Below are the code and all the weights of a small trained network. Each question names an input and a class and asks about switching units off, where a switched-off unit gives its printed mean instead of its output.

import numpy as np


def w(rows, s, z=0):
    codes = np.array(rows[::2]) - 128.0
    scale = np.full(codes.shape[1], s)
    scale[-1] = z or s
    return codes * scale


def f(y):
    return y / 2 * (1 + np.tanh(0.7978845608 * (y + 0.044715 * y**3)))


def log_softmax(a):
    a = a - a.max(-1, keepdims=True)
    return a - np.log(np.exp(a).sum(-1, keepdims=True))


def net(x, mask):
    res = np.array(x, float).reshape(1, 6) / 4 @ E
    y = f(res @ A[0][:, :-1].T + A[0][:, -1])
    res = res + np.where(mask, y, B[0][:, -1]) @ B[0][:, :-1]
    return log_softmax(res[-1] @ U[:, :-1].T + U[:, -1])


A, B = {}, {}
E = w([
[224,89,124,87,41,98,139,153,100,53],'x0',
[138,210,157,153,113,145,213,206,227,98],'x1',
[134,126,141,130,131,121,131,128,122,133],'x2',
[254,47,134,177,160,196,213,62,194,199],'x3',
[168,186,164,19,114,171,45,87,175,150],'x4',
[157,192,54,68,144,19,204,86,158,195],'x5',
],0.0087)
A[0] = w([
[147,114,157,57,113,111,99,137,156,132,94],'N0',
[154,178,178,41,113,172,60,96,189,153,38],'N1',
[69,193,137,89,163,78,78,181,40,59,5],'N2',
[95,70,80,127,105,116,122,101,69,149,48],'N3',
[76,173,56,89,111,113,133,158,123,92,64],'N4',
[144,199,115,122,118,122,194,173,186,118,55],'N5',
[169,186,14,80,162,1,169,136,131,210,3],'N6',
[125,91,115,73,156,116,108,64,89,110,12],'N7',
[111,81,83,166,151,71,183,187,98,116,9],'N8',
[107,90,100,198,142,109,172,152,117,89,102],'N9',
[194,121,65,96,53,68,142,154,81,52,93],'N10',
[135,87,78,117,129,112,96,88,84,166,57],'N11',
[24,186,109,164,198,126,117,95,143,195,109],'N12',
[96,132,171,107,143,167,191,178,181,71,91],'N13',
],0.0088,0.0046)
B[0] = w([
[85,113,78,107,93,114,137,123,115,181,156],'N0',
[78,236,91,246,21,106,143,111,87,198,198],'N1',
[245,154,126,174,201,193,184,68,187,85,224],'N2',
[69,133,183,159,109,70,88,101,201,94,167],'N3',
[184,127,75,155,164,137,135,81,155,136,182],'N4',
[79,63,157,124,212,29,64,85,208,88,188],'N5',
[182,96,116,191,176,162,37,217,15,71,246],'N6',
[115,164,163,113,152,67,95,131,183,163,159],'N7',
[72,182,81,179,20,69,144,102,145,158,171],'N8',
[141,189,83,205,61,88,164,167,110,107,186],'N9',
[94,85,144,1,76,208,181,180,166,187,206],'N10',
[115,126,202,123,167,49,116,52,249,92,173],'N11',
[91,29,144,18,80,180,203,192,129,191,226],'N12',
[89,110,202,93,192,83,56,113,155,119,174],'N13',
],0.0073,0.011)
U = w([
[72,214,95,175,52,55,141,141,104,158,112],'0',
[81,124,229,105,169,16,47,124,188,101,70],'1',
[254,133,127,161,188,165,210,75,174,135,99],'2',
[125,102,183,157,140,169,5,220,33,84,151],'3',
[72,86,156,18,95,161,192,190,132,164,80],'4',
[117,141,159,115,131,115,130,146,112,119,254],'5',
],0.0092,0.011)

Each question gives the input, the list of numbers given to net, and the class t.
The units are the neurons (one row each of A and B). Each row of codes is followed by its name. A weight is (code - 128) times the scale printed after its matrix; where a second scale follows, it is the last column's (A, B and U).
mask holds one flag per neuron, in row order. A switched-off neuron (its flag False) gives its mean, the last column of its row in B, instead of its output. The means were averaged over made-up inputs and are rounded, as every weight is.
A unit's drop is (log p(t) with every unit on - log p(t) with that unit switched off) / (log p(t) with every unit on - log p(t) with every unit switched off).
The circuit of an input: a set's keep is (log p(t) with only the set's units on - log p(t) with every unit switched off) / (log p(t) with every unit on - log p(t) with every unit switched off). Starting from the 12 units with the biggest drops (on a tie, the unit counted first), units are removed one at a time, each time the one whose removal leaves the highest keep (on an exact tie, the one counted first), for as long as the keep stays at least 0.8.
circuit, biggest first: the units of the circuit, biggest drop first
k most important neurons: the k neurons with the biggest drops, biggest first
drop when u is switched off: that unit's drop, to one decimal
input [-8,-8,2,3,0,-5], class 1: circuit, biggest first -> [N11]
input [8,5,0,2,6,8], class 3: 2 most important neurons -> [N6, N12]
input [-3,3,-3,5,5,2], class 0: circuit, biggest first -> [N1, N2]
input [-2,-2,-4,5,-5,2], class 0: circuit, biggest first -> [N2, N8]
input [-8,8,-1,-5,-4,-1], class 1: 3 most important neurons -> [N5, N13, N10]
input [5,4,5,-3,-2,-3], class 4: 3 most important neurons -> [N10, N6, N1]
input [8,6,0,3,7,-7], class 4: 4 most important neurons -> [N6, N10, N9, N0]
input [-7,3,1,6,4,-3], class 4: circuit, biggest first -> [N2, N12]
input [-8,8,-4,5,-8,-2], class 0: 2 most important neurons -> [N9, N8]
input [-6,4,-4,5,-4,6], class 3: circuit, biggest first -> [N6, N2]
input [-5,8,5,-7,4,-7], class 1: 2 most important neurons -> [N13, N6]
input [-8,1,-5,5,-1,2], class 4: 2 most important neurons -> [N12, N2]
input [-6,-3,2,-8,-2,-7], class 2: 2 most important neurons -> [N2, N6]
input [7,2,-1,2,-7,-2], class 0: circuit, biggest first -> [N8]
input [-8,6,4,-8,-1,-8], class 2: 2 most important neurons -> [N2, N6]
input [6,8,-1,-2,-2,8], class 1: 2 most important neurons -> [N5, N13]
input [-7,3,0,-1,3,-3], class 4: 2 most important neurons -> [N12, N6]
input [5,1,8,-4,6,-7], class 5: drop when N2 is switched off -> 0.3
input [-6,-2,-5,-2,5,-2], class 4: drop when N10 is switched off -> -0.1
input [-6,-4,7,4,3,7], class 3: drop when N6 is switched off -> 1.0
input [-5,8,6,-2,-5,-8], class 1: circuit, biggest first -> [N13]
